Here is a tiny trained network, its code and every weight. The questions are about switching its units off for an input and a target symbol, where a switched-off unit gives its printed mean instead of its output.

import numpy as np


def w(rows, s, z=0):
    codes = np.array(rows[::2]) - 128.0
    scale = np.full(codes.shape[1], s)
    scale[-1] = z or s
    return codes * scale


def f(y):
    return np.maximum(y, 0)


def softmax(a):
    e = np.exp(a - a.max(-1, keepdims=True))
    return e / e.sum(-1, keepdims=True)


def log_softmax(a):
    a = a - a.max(-1, keepdims=True)
    return a - np.log(np.exp(a).sum(-1, keepdims=True))


def net(x, mask):
    ids = ['Φβζλξπσ'.index(c) for c in x.split()]
    T = len(ids)
    res = E[ids] + P[:T]
    u = 0
    for l in range(2):
        q, k, v = (res @ M[l].T for M in (Q, K, V))
        z = softmax(np.where(np.tri(T) > 0, q @ k.T / 2**0.5, -1e9)) @ v
        res = res + np.where(mask[u], z, O[l][:, -1]) @ O[l][:, :-1]
        u += 1
        y = f(res @ A[l][:, :-1].T + A[l][:, -1])
        res = res + np.where(mask[u : u + 12], y, B[l][:, -1]) @ B[l][:, :-1]
        u += 12
    return log_softmax(res[-1] @ U[:, :-1].T + U[:, -1])


Q, K, V, O, A, B = {}, {}, {}, {}, {}, {}
E = w([
[108,158,148],'Φ',
[101,45,187],'β',
[106,212,174],'ζ',
[96,174,124],'λ',
[97,67,15],'ξ',
[163,15,165],'π',
[112,7,116],'σ',
],0.018)
P = w([
[254,84,152],'0',
[50,161,175],'1',
[79,133,143],'2',
[164,120,127],'3',
[104,150,82],'4',
[131,146,92],'5',
[177,136,122],'6',
[178,92,94],'7',
[177,169,138],'8',
[117,129,84],'9',
[180,137,116],'10',
[193,104,100],'11',
],0.0087)
Q[0] = w([
[119,2,228],'L0H0',
[145,34,102],'L0H0',
],0.0086)
K[0] = w([
[74,43,226],'L0H0',
[237,255,111],'L0H0',
],0.0082)
V[0] = w([
[115,109,140],'L0H0',
[117,181,2],'L0H0',
],0.0073)
O[0] = w([
[2,132,56,156],'L0H0',
[184,135,101,2],'L0H0',
],0.0086,0.0065)
A[0] = w([
[50,99,211,194],'L0N0',
[218,166,146,144],'L0N1',
[31,117,88,242],'L0N2',
[142,108,68,179],'L0N3',
[165,104,149,217],'L0N4',
[186,130,31,196],'L0N5',
[94,77,198,193],'L0N6',
[174,158,174,196],'L0N7',
[107,108,80,217],'L0N8',
[69,176,108,213],'L0N9',
[139,58,154,147],'L0N10',
[62,8,172,253],'L0N11',
],0.011,0.0025)
B[0] = w([
[98,186,156,199],'L0N0',
[127,172,101,131],'L0N1',
[200,144,154,176],'L0N2',
[109,80,185,148],'L0N3',
[82,174,145,150],'L0N4',
[151,167,163,148],'L0N5',
[120,164,124,196],'L0N6',
[176,113,61,134],'L0N7',
[254,118,129,155],'L0N8',
[173,73,143,145],'L0N9',
[67,118,125,184],'L0N10',
[87,145,156,252],'L0N11',
],0.009,0.019)
Q[1] = w([
[129,149,140],'L1H0',
[107,254,206],'L1H0',
],0.0073)
K[1] = w([
[39,39,254],'L1H0',
[142,98,79],'L1H0',
],0.0068)
V[1] = w([
[137,253,36],'L1H0',
[58,151,175],'L1H0',
],0.013)
O[1] = w([
[53,167,87,38],'L1H0',
[132,247,118,247],'L1H0',
],0.015,0.016)
A[1] = w([
[78,146,67,94],'L1N0',
[96,178,99,97],'L1N1',
[150,163,93,152],'L1N2',
[220,204,201,168],'L1N3',
[197,83,96,176],'L1N4',
[156,143,178,170],'L1N5',
[96,148,179,253],'L1N6',
[110,74,161,146],'L1N7',
[60,112,245,136],'L1N8',
[138,160,129,216],'L1N9',
[170,153,71,23],'L1N10',
[51,117,133,113],'L1N11',
],0.011,0.0033)
B[1] = w([
[94,100,1,131],'L1N0',
[170,156,128,155],'L1N1',
[208,147,169,153],'L1N2',
[74,75,134,252],'L1N3',
[129,201,113,137],'L1N4',
[73,42,129,178],'L1N5',
[127,137,87,182],'L1N6',
[132,207,122,142],'L1N7',
[184,121,111,193],'L1N8',
[146,87,97,165],'L1N9',
[78,118,138,141],'L1N10',
[143,136,104,141],'L1N11',
],0.0084,0.04)
U = w([
[161,196,85,90],'Φ',
[151,240,205,3],'β',
[104,160,47,56],'ζ',
[107,120,30,89],'λ',
[245,112,102,110],'ξ',
[98,108,166,237],'π',
[69,3,100,16],'σ',
],0.0066,0.0046)

Each question gives the input, a string of symbols that net reads in full, and the target symbol t.
The units are the heads (2 rows each of Q, K, V and O) and the neurons (one row each of A and B). Each row of codes is followed by its name. A weight is (code - 128) times the scale printed after its matrix; where a second scale follows, it is the last column's (O, A, B and U).
mask holds one flag per unit, layer by layer, with each layer's heads first. A switched-off unit (its flag False) gives its mean, the last column of its rows in O or B, instead of its output. The means were averaged over made-up inputs and are rounded, as every weight is.
A unit's drop is (log p(t) with every unit on - log p(t) with that unit switched off) / (log p(t) with every unit on - log p(t) with every unit switched off).
The circuit of an input: a set's keep is (log p(t) with only the set's units on - log p(t) with every unit switched off) / (log p(t) with every unit on - log p(t) with every unit switched off). Starting from the 12 units with the biggest drops (on a tie, the unit counted first), units are removed one at a time, each time the one whose removal leaves the highest keep (on an exact tie, the one counted first), for as long as the keep stays at least 0.8.
circuit, biggest first: the units of the circuit, biggest drop first
top k neurons: the k neurons with the biggest drops, biggest first
k most important neurons of layer l: the k neurons of layer l with the biggest drops, biggest first
drop of u: that unit's drop, to one decimal
input σ π ζ, target σ: circuit, biggest first : (L1N3; L1N5; L1H0)
input β β π, target β: circuit, biggest first : (L1H0; L0N11)
input β Φ π β, target β: circuit, biggest first : (L1H0; L0N0)
input ξ λ ξ β, target ξ: top neuron : (L1N3)
input ζ Φ Φ, target ζ: circuit, biggest first : (L1H0; L1N0)
input π β π λ β β ζ β, target β: circuit, biggest first : (L1H0; L0H0)
input π β λ Φ σ π π π ζ, target π: top 2 neurons : (L1N3; L1N8)
input β β σ, target β: top 2 neurons : (L0N0; L0N6)
input π π ζ, target π: 3 most important neurons of layer 1 : (L1N3; L1N5; L1N9)
input β ζ σ, target β: top 4 neurons : (L0N0; L0N6; L0N11; L1N1)
input π λ ξ π β π β σ π, target σ: 2 most important neurons of layer 0 : (L0N0; L0N3)
input σ σ Φ, target σ: top 3 neurons : (L1N3; L1N5; L0N2)
input ξ π β π π σ π σ π, target σ: 2 most important neurons of layer 0 : (L0N3; L0N5)
input Φ ξ ξ ζ ξ, target ξ: 2 most important neurons of layer 1 : (L1N3; L1N5)
input β π π, target β: 2 most important neurons of layer 1 : (L1N1; L1N2)
input π ξ π σ Φ, target σ: most important neuron of layer 0 : (L0N9)
input λ Φ π, target ζ: drop of L0N11 : 0.1
input ζ π π, target ζ: drop of L0N0 : 0.3
input β ξ ξ ζ ζ ξ, target ξ: drop of L0N11 : 0.2
